Below is a small trained network, with its code and all its weights. Each question gives an input and a class and asks what happens when units are switched off, that is, made to give their printed mean instead of their output.

import numpy as np


def w(rows, s, z=0):
    codes = np.array(rows[::2]) - 128.0
    scale = np.full(codes.shape[1], s)
    scale[-1] = z or s
    return codes * scale


def f(y):
    return y / 2 * (1 + np.tanh(0.7978845608 * (y + 0.044715 * y**3)))


def log_softmax(a):
    a = a - a.max(-1, keepdims=True)
    return a - np.log(np.exp(a).sum(-1, keepdims=True))


def net(x, mask):
    res = np.array(x, float).reshape(1, 5) / 4 @ E
    y = f(res @ A[0][:, :-1].T + A[0][:, -1])
    res = res + np.where(mask, y, B[0][:, -1]) @ B[0][:, :-1]
    return log_softmax(res[-1] @ U[:, :-1].T + U[:, -1])


A, B = {}, {}
E = w([
[146,91,127,104,185,88,85,114],'x0',
[83,247,144,159,145,131,150,126],'x1',
[132,182,125,93,86,164,94,54],'x2',
[129,127,77,150,81,39,131,70],'x3',
[62,80,94,187,135,136,99,111],'x4',
],0.013)
A[0] = w([
[137,78,135,144,252,85,119,154,235],'n1',
[87,162,197,217,160,157,92,146,225],'n2',
[162,86,128,104,139,200,114,83,160],'n3',
[146,39,113,117,93,89,119,159,145],'n4',
[140,104,110,167,158,122,59,201,234],'n5',
[104,233,255,112,188,199,151,132,199],'n6',
[60,87,135,106,164,142,108,73,85],'n7',
[130,111,134,122,180,62,80,84,212],'n8',
[201,143,152,101,114,80,169,181,171],'n9',
[200,62,186,73,49,159,91,77,227],'n10',
[126,114,76,125,160,174,17,56,107],'n11',
[137,137,173,69,105,50,70,142,93],'n12',
[147,157,88,167,84,47,199,86,240],'n13',
[135,173,109,206,85,113,122,72,253],'n14',
[112,58,114,175,143,71,133,133,147],'n15',
],0.0091,0.0037)
B[0] = w([
[180,97,176,197,155,122,140,200,220],'n1',
[168,120,144,113,77,119,85,135,202],'n2',
[105,171,161,184,142,89,120,93,163],'n3',
[153,156,137,115,143,119,96,111,195],'n4',
[184,43,157,160,177,117,122,152,188],'n5',
[118,176,93,68,52,135,52,141,250],'n6',
[102,109,114,136,182,129,179,164,154],'n7',
[95,100,145,196,156,145,139,90,187],'n8',
[188,95,131,181,169,230,217,149,169],'n9',
[111,168,207,174,138,108,99,81,198],'n10',
[84,115,63,213,179,192,140,97,181],'n11',
[148,136,121,127,177,177,145,147,152],'n12',
[94,103,128,189,164,83,71,98,203],'n13',
[21,149,159,188,94,108,95,2,194],'n14',
[159,137,140,147,96,112,118,88,198],'n15',
],0.0094,0.014)
U = w([
[161,175,94,57,106,151,162,154,26],'0',
[97,135,121,181,185,110,171,105,120],'1',
[95,184,174,130,107,90,49,78,185],'2',
[110,134,137,115,126,125,99,193,37],'3',
[92,112,96,123,127,158,195,94,1],'4',
[249,117,221,149,174,124,157,136,214],'5',
],0.012,0.0025)

Each question gives the input, the list of numbers given to net, and the class t.
The units are the neurons (one row each of A and B). Each row of codes is followed by its name. A weight is (code - 128) times the scale printed after its matrix; where a second scale follows, it is the last column's (A, B and U).
mask holds one flag per neuron, in row order. A switched-off neuron (its flag False) gives its mean, the last column of its row in B, instead of its output. The means were averaged over made-up inputs and are rounded, as every weight is.
A unit's drop is (log p(t) with every unit on - log p(t) with that unit switched off) / (log p(t) with every unit on - log p(t) with every unit switched off).
The circuit of an input: a set's keep is (log p(t) with only the set's units on - log p(t) with every unit switched off) / (log p(t) with every unit on - log p(t) with every unit switched off). Starting from the 12 units with the biggest drops (on a tie, the unit counted first), units are removed one at a time, each time the one whose removal leaves the highest keep (on an exact tie, the one counted first), for as long as the keep stays at least 0.8.
units of the circuit, in order: the units of the circuit, biggest drop first
most important unit: the unit with the biggest drop
top k neurons: the k neurons with the biggest drops, biggest first
drop of u: that unit's drop, to one decimal
input [5,8,-7,2,5], class 5: most important unit	n1
input [1,1,0,6,8], class 1: top 4 neurons	n6; n11; n7; n10
input [5,0,2,1,-2], class 5: top 2 neurons	n6; n14
input [1,6,-7,-2,2], class 5: units of the circuit, in order	n1; n14
input [4,-7,5,6,6], class 1: top 4 neurons	n11; n6; n7; n8
input [7,3,7,2,4], class 1: units of the circuit, in order	n11; n6
input [-5,2,-7,-6,1], class 3: units of the circuit, in order	n6; n10
input [-4,-2,0,8,-8], class 1: top 2 neurons	n9; n6
input [4,-3,-2,2,5], class 5: top 3 neurons	n1; n14; n5
input [0,-3,-1,-3,7], class 5: top 2 neurons	n14; n5
input [4,8,0,-8,6], class 3: top 2 neurons	n14; n10
input [8,6,-6,6,1], class 5: top 2 neurons	n1; n11
input [7,-5,6,1,2], class 1: top 2 neurons	n11; n6
input [7,6,7,4,5], class 1: most important unit	n11
input [2,4,-2,-1,6], class 5: top 2 neurons	n6; n2
input [8,7,-2,6,2], class 1: top 2 neurons	n6; n8
input [3,-6,1,5,7], class 1: top 2 neurons	n11; n6
input [3,4,-2,-5,-6], class 0: drop of n6	0.6
input [-2,7,-8,6,5], class 2: drop of n9	0.2
input [4,4,6,-7,-8], class 0: drop of n6	0.1
input [-4,5,-4,-1,-7], class 0: top neuron	n6
input [-6,-8,8,-7,-3], class 2: drop of n6	0.0
